Small tables with named rows and columns. After each table, cells are looked up by row and column.

Table lif
	makag	foz	buzar	mupunav	fim	risamos
rosomim	3.76	3.15	3.08	4.33	4.65	5.01
vugo	5.00	5.08	4.61	4.12	3.52	3.44
bopegu	3.37	1.55	2.05	3.81	6.26	7.39
fis	3.98	4.11	4.29	3.78	3.71	4.09
lat	4.42	7.50	7.01	2.74	0.99	1.41

mupunav of rosomim = 4.33
makag of rosomim = 3.76
fim of vugo = 3.52
buzar of vugo = 4.61
makag of bopegu = 3.37
risamos of rosomim = 5.01

nisisa =
	nirev	dasa	tok	tal	ruz
pituvom	94	161	196	138	17
bovip	72	49	157	113	63
fotoru	169	60	169	117	155
tifi	90	142	98	185	96
subad	38	91	71	182	127
teb	21	138	57	37	57
ligu	99	113	111	103	126
mepudi	95	92	106	106	78

What is the tal of bovip in nisisa? 113
What is the tok of mepudi in nisisa? 106
What is the dasa of bovip in nisisa? 49
What is the tal of pituvom in nisisa? 138
What is the tal of subad in nisisa? 182
What is the tok of bovip in nisisa? 157
What is the tok of subad in nisisa? 71
What is the tok of fotoru in nisisa? 169
What is the dasa of ligu in nisisa? 113

kifum:
	tafemu	sekeso	vukam	sez	rasob	gomevo	rapopop	momasel	losog
lusur	186	174	138	166	128	113	81	110	112
rutokug	92	58	116	118	204	152	177	130	100
nuguko	210	172	70	100	73	114	115	69	112
nem	103	90	69	87	175	144	147	108	114
ved	113	138	205	144	94	109	141	182	150
muvotor	125	151	184	128	81	134	132	138	128
gukifad	110	100	105	125	107	174	135	76	114
lal	170	147	127	135	83	151	88	107	90
lasebiz	129	161	121	110	81	86	82	114	131
nur	119	134	184	161	145	125	82	151	90

sez of rutokug = 118
momasel of lasebiz = 114
gomevo of rutokug = 152
vukam of rutokug = 116
rasob of lasebiz = 81
sez of lusur = 166
losog of lasebiz = 131
tafemu of lusur = 186
gomevo of muvotor = 134
momasel of ved = 182
gomevo of lusur = 113
sez of gukifad = 125
rapopop of gukifad = 135
rasob of nur = 145
tafemu of lal = 170
sez of nem = 87
vukam of lasebiz = 121
sez of nur = 161
Row with the largest rapopop: rutokug

kof =
|  | rep | rit |
|---|---|---|
| luz | -45.40 | 5.96 |
| ped | -46.81 | -50.26 |
| sif | -51.12 | -16.70 |
| basof | -46.03 | 73.61 |
| lanumi | -52.31 | -1.86 |
| zul | -46.10 | 77.91 |
| rabazor | -45.38 | -4.62 |
| datuso | -45.69 | -36.42 |

rep of lanumi: -52.31
rep of datuso: -45.69
rep of rabazor: -45.38
rit of rabazor: -4.62
rit of basof: 73.61
rit of lanumi: -1.86
rep of ped: -46.81
rep of sif: -51.12
rit of sif: -16.70
rit of ped: -50.26
rep of luz: -45.40
rit of datuso: -36.42
rep of zul: -46.10
rit of zul: 77.91
rit of luz: 5.96
rep of basof: -46.03

fot:
cols = fivazif, fetofug, bevon, tutatol
pilika: [59.187, 76.550, 68.017, 48.097]
nugisag: [70.274, 30.678, 33.995, 91.997]
vipus: [59.524, 46.078, 36.900, 70.662]
puvit: [7.524, 90.276, 12.473, 59.033]
lof: [60.646, 38.759, 28.419, 88.292]
zezude: [59.874, 44.217, 34.841, 80.953]
dep: [59.714, 54.788, 45.352, 70.846]
funufus: [59.237, 50.977, 40.926, 75.788]

What is the fetofug of dep in fot? 54.788
What is the fivazif of dep in fot? 59.714
What is the fetofug of funufus in fot? 50.977
What is the fivazif of lof in fot? 60.646
What is the fivazif of puvit in fot? 7.524
What is the fivazif of funufus in fot? 59.237
What is the fetofug of puvit in fot? 90.276
What is the tutatol of funufus in fot? 75.788
What is the fivazif of zezude in fot? 59.874
What is the bevon of nugisag in fot? 33.995
What is the tutatol of zezude in fot? 80.953
What is the fetofug of pilika in fot? 76.550
What is the tutatol of pilika in fot? 48.097
What is the fetofug of nugisag in fot? 30.678
What is the tutatol of nugisag in fot? 91.997
What is the bevon of vipus in fot? 36.900

